Here is a tiny trained network, its code and every weight. The questions are about switching its units off for an input and a target symbol, where a switched-off unit gives its printed mean instead of its output.

import numpy as np


def w(rows, s, z=0):
    codes = np.array(rows[::2]) - 128.0
    scale = np.full(codes.shape[1], s)
    scale[-1] = z or s
    return codes * scale


def norm(h):
    return h / np.sqrt((h * h).mean(-1, keepdims=True) + 1e-5)


def f(y):
    return y / 2 * (1 + np.tanh(0.7978845608 * (y + 0.044715 * y**3)))


def softmax(a):
    e = np.exp(a - a.max(-1, keepdims=True))
    return e / e.sum(-1, keepdims=True)


def log_softmax(a):
    a = a - a.max(-1, keepdims=True)
    return a - np.log(np.exp(a).sum(-1, keepdims=True))


def net(x, mask):
    ids = ['αδεζηθμξπτφψω'.index(c) for c in x.split()]
    T = len(ids)
    res = E[ids] + P[:T]
    u = 0
    for l in range(3):
        r = norm(res)
        for j in range(3):
            rows = slice(2 * j, 2 * j + 2)
            q, k, v = (r @ M[l][rows].T for M in (Q, K, V))
            z = softmax(np.where(np.tri(T) > 0, q @ k.T / 2**0.5, -1e9)) @ v
            o = O[l][rows]
            res = res + np.where(mask[u + j], z, o[:, -1]) @ o[:, :-1]
        u += 3
        y = f(norm(res) @ A[l][:, :-1].T + A[l][:, -1])
        res = res + np.where(mask[u : u + 4], y, B[l][:, -1]) @ B[l][:, :-1]
        u += 4
    return log_softmax(norm(res)[-1] @ U[:, :-1].T + U[:, -1])


Q, K, V, O, A, B = {}, {}, {}, {}, {}, {}
E = w([
[127,98,145,131,82],'α',
[139,159,143,137,107],'δ',
[155,118,123,177,159],'ε',
[122,128,167,114,90],'ζ',
[94,109,106,159,149],'η',
[158,141,146,151,127],'θ',
[114,209,51,165,5],'μ',
[95,77,144,86,114],'ξ',
[109,158,155,99,115],'π',
[174,89,104,73,126],'τ',
[136,149,64,106,71],'φ',
[136,191,150,127,172],'ψ',
[89,178,123,126,138],'ω',
],0.014)
P = w([
[252,134,78,12,113],'0',
[206,124,83,41,104],'1',
[184,110,93,56,101],'2',
[169,99,102,68,104],'3',
[155,93,111,79,107],'4',
[149,84,119,88,104],'5',
[140,80,123,95,110],'6',
[134,76,126,104,113],'7',
[129,74,131,113,116],'8',
],0.0029)
Q[0] = w([
[69,180,77,129,196],'0.h1',
[78,21,96,187,178],'0.h1',
[96,66,55,142,141],'0.h2',
[95,138,149,71,98],'0.h2',
[24,110,96,166,195],'0.h3',
[131,4,1,71,160],'0.h3',
],0.0074)
K[0] = w([
[51,202,102,94,236],'0.h1',
[97,70,76,213,186],'0.h1',
[100,57,82,180,125],'0.h2',
[201,124,149,176,132],'0.h2',
[57,157,29,175,172],'0.h3',
[71,2,91,144,136],'0.h3',
],0.0067)
V[0] = w([
[37,198,69,51,166],'0.h1',
[203,210,168,154,207],'0.h1',
[213,95,92,99,234],'0.h2',
[27,101,114,115,59],'0.h2',
[26,107,253,127,51],'0.h3',
[92,198,136,16,53],'0.h3',
],0.0032)
O[0] = w([
[205,67,229,111,180,128],'0.h1',
[70,2,123,162,75,103],'0.h1',
[121,138,154,137,155,210],'0.h2',
[108,185,137,175,112,82],'0.h2',
[120,107,143,114,216,59],'0.h3',
[166,65,117,148,130,251],'0.h3',
],0.0043,0.0015)
A[0] = w([
[35,197,146,44,98,221],'0.n1',
[116,232,188,121,169,1],'0.n2',
[121,88,227,46,201,210],'0.n3',
[63,143,127,130,2,207],'0.n4',
],0.005,0.00047)
B[0] = w([
[233,131,163,172,255,198],'0.n1',
[185,38,93,134,81,145],'0.n2',
[64,68,99,242,45,251],'0.n3',
[140,194,152,150,135,210],'0.n4',
],0.0044,0.0023)
Q[1] = w([
[172,78,159,82,108],'1.h1',
[159,136,37,73,148],'1.h1',
[53,128,58,186,106],'1.h2',
[46,254,195,151,173],'1.h2',
[114,181,197,52,81],'1.h3',
[165,40,180,178,111],'1.h3',
],0.0057)
K[1] = w([
[211,172,44,84,148],'1.h1',
[170,135,57,189,103],'1.h1',
[153,191,3,199,244],'1.h2',
[42,5,195,114,220],'1.h2',
[169,170,236,27,4],'1.h3',
[118,64,245,141,185],'1.h3',
],0.0043)
V[1] = w([
[68,147,156,145,117],'1.h1',
[93,148,15,185,120],'1.h1',
[80,178,58,112,115],'1.h2',
[119,133,87,161,169],'1.h2',
[90,47,138,157,235],'1.h3',
[141,97,4,219,100],'1.h3',
],0.0034)
O[1] = w([
[194,65,139,174,32,35],'1.h1',
[205,158,103,117,142,144],'1.h1',
[67,81,120,84,50,114],'1.h2',
[75,90,209,131,2,101],'1.h2',
[132,153,120,37,28,71],'1.h3',
[148,202,203,91,198,251],'1.h3',
],0.0032,0.002)
A[1] = w([
[140,129,131,110,3,9],'1.n1',
[103,140,190,213,111,135],'1.n2',
[160,168,224,92,70,96],'1.n3',
[115,213,123,200,113,143],'1.n4',
],0.006,0.0014)
B[1] = w([
[190,255,118,114,158,159],'1.n1',
[115,60,52,160,60,223],'1.n2',
[146,112,80,181,248,202],'1.n3',
[91,40,118,121,17,251],'1.n4',
],0.0043,0.0015)
Q[2] = w([
[149,243,113,153,88],'2.h1',
[46,105,130,84,182],'2.h1',
[103,254,212,116,55],'2.h2',
[41,81,133,224,43],'2.h2',
[189,108,109,123,97],'2.h3',
[95,133,173,204,120],'2.h3',
],0.0073)
K[2] = w([
[115,211,101,194,49],'2.h1',
[15,45,92,13,169],'2.h1',
[63,191,67,129,162],'2.h2',
[2,71,168,214,101],'2.h2',
[154,149,99,122,90],'2.h3',
[77,31,201,59,150],'2.h3',
],0.0068)
V[2] = w([
[87,107,99,98,249],'2.h1',
[188,211,208,131,193],'2.h1',
[221,128,57,1,147],'2.h2',
[115,151,128,63,20],'2.h2',
[108,199,229,1,130],'2.h3',
[63,137,122,127,51],'2.h3',
],0.0033)
O[2] = w([
[69,131,137,189,38,95],'2.h1',
[181,59,42,127,73,96],'2.h1',
[69,141,219,253,124,235],'2.h2',
[72,6,111,197,168,101],'2.h2',
[133,133,126,50,146,6],'2.h3',
[149,191,113,103,60,64],'2.h3',
],0.0038,0.0023)
A[2] = w([
[147,255,110,73,111,1],'2.n1',
[165,186,76,163,139,124],'2.n2',
[128,148,121,166,190,178],'2.n3',
[187,79,147,92,76,121],'2.n4',
],0.007,0.0049)
B[2] = w([
[89,105,253,59,47,135],'2.n1',
[108,58,250,138,173,247],'2.n2',
[141,191,155,79,191,253],'2.n3',
[35,175,106,133,110,245],'2.n4',
],0.0052,0.002)
U = w([
[173,139,162,184,236,232],'α',
[146,40,71,245,48,74],'δ',
[107,145,122,114,115,80],'ε',
[116,133,118,117,124,43],'ζ',
[8,255,107,143,182,121],'η',
[113,139,124,127,115,48],'θ',
[139,226,111,157,30,178],'μ',
[49,36,186,95,135,66],'ξ',
[114,134,124,125,121,39],'π',
[186,121,58,13,128,254],'τ',
[163,169,196,23,75,195],'φ',
[113,136,127,113,118,54],'ψ',
[117,141,127,112,117,68],'ω',
],0.0093,0.0041)

Each question gives the input, a string of symbols that net reads in full, and the target symbol t.
The units are the heads (2 rows each of Q, K, V and O) and the neurons (one row each of A and B). Each row of codes is followed by its name. A weight is (code - 128) times the scale printed after its matrix; where a second scale follows, it is the last column's (O, A, B and U).
mask holds one flag per unit, layer by layer, with each layer's heads first. A switched-off unit (its flag False) gives its mean, the last column of its rows in O or B, instead of its output. The means were averaged over made-up inputs and are rounded, as every weight is.
A unit's drop is (log p(t) with every unit on - log p(t) with that unit switched off) / (log p(t) with every unit on - log p(t) with every unit switched off).
The circuit of an input: a set's keep is (log p(t) with only the set's units on - log p(t) with every unit switched off) / (log p(t) with every unit on - log p(t) with every unit switched off). Starting from the 12 units with the biggest drops (on a tie, the unit counted first), units are removed one at a time, each time the one whose removal leaves the highest keep (on an exact tie, the one counted first), for as long as the keep stays at least 0.8.
circuit, biggest first: the units of the circuit, biggest drop first
k most important neurons: the k neurons with the biggest drops, biggest first
k most important neurons of layer l: the k neurons of layer l with the biggest drops, biggest first
heads that matter: for each layer, one digit per head in row order, 1 if its drop is at least 0.15 and else 0, layers parted by /
drop of u: that unit's drop, to one decimal
input μ φ π ψ π ε τ ε, target δ: most important neuron -> 1.n4
input θ ω ζ ψ φ π π, target δ: heads that matter -> 001 / 000 / 000
input τ τ ε ε, target δ: heads that matter -> 101 / 010 / 000
input δ μ ε τ ζ ω α, target α: heads that matter -> 100 / 000 / 000
input θ η θ ψ ε π μ θ, target δ: 3 most important neurons -> 1.n4; 1.n2; 0.n2
input α τ μ η, target η: 4 most important neurons -> 0.n3; 0.n4; 2.n2; 1.n3
input ψ η ω η τ τ ζ, target α: heads that matter -> 100 / 000 / 000
input ω φ τ δ ψ δ, target δ: 4 most important neurons -> 1.n4; 0.n1; 1.n2; 1.n3
input φ ξ ψ φ μ τ ψ η, target η: 2 most important neurons of layer 0 -> 0.n3; 0.n2
input θ ξ θ, target δ: circuit, biggest first -> 1.n4; 0.h1
input φ φ ξ μ φ μ ξ π π, target δ: circuit, biggest first -> 0.n3; 0.h3; 1.n2
input α δ φ π μ ω ξ ψ ω, target δ: 3 most important neurons -> 0.n3; 1.n2; 1.n3
input φ ζ ω μ δ η ψ ζ, target δ: 2 most important neurons -> 1.n2; 0.n4
input α ε ε α π, target α: circuit, biggest first -> 0.n1
input θ ε η η ζ π, target α: 2 most important neurons of layer 0 -> 0.n1; 0.n3
input τ η α η π τ, target η: heads that matter -> 111 / 001 / 110
input δ α α α φ, target φ: 3 most important neurons -> 2.n1; 1.n3; 2.n2
input θ μ φ τ φ ψ π α, target α: heads that matter -> 000 / 000 / 000
input α ζ η τ η α ε φ δ, target α: 3 most important neurons -> 0.n3; 0.n2; 2.n2
input π θ ω τ φ φ μ δ, target α: circuit, biggest first -> 1.n3
input ζ φ ξ τ ω ψ δ φ ψ, target δ: 2 most important neurons -> 0.n3; 1.n2
input ζ τ π φ τ ζ, target δ: 2 most important neurons -> 1.n2; 0.n3
input η δ ω η ε δ, target δ: 2 most important neurons -> 1.n4; 1.n2
input τ δ π ε ω δ φ ε ω, target δ: 3 most important neurons of layer 1 -> 1.n2; 1.n3; 1.n1
input ω φ ε ε ζ, target α: drop of 1.n3 -> 1.4
input ξ ψ τ α ω, target α: drop of 0.n1 -> 1.6
input ε μ ω μ ψ ξ ζ ξ ψ, target δ: drop of 0.n3 -> 0.8
input τ τ φ φ, target φ: drop of 2.h3 -> 0.1
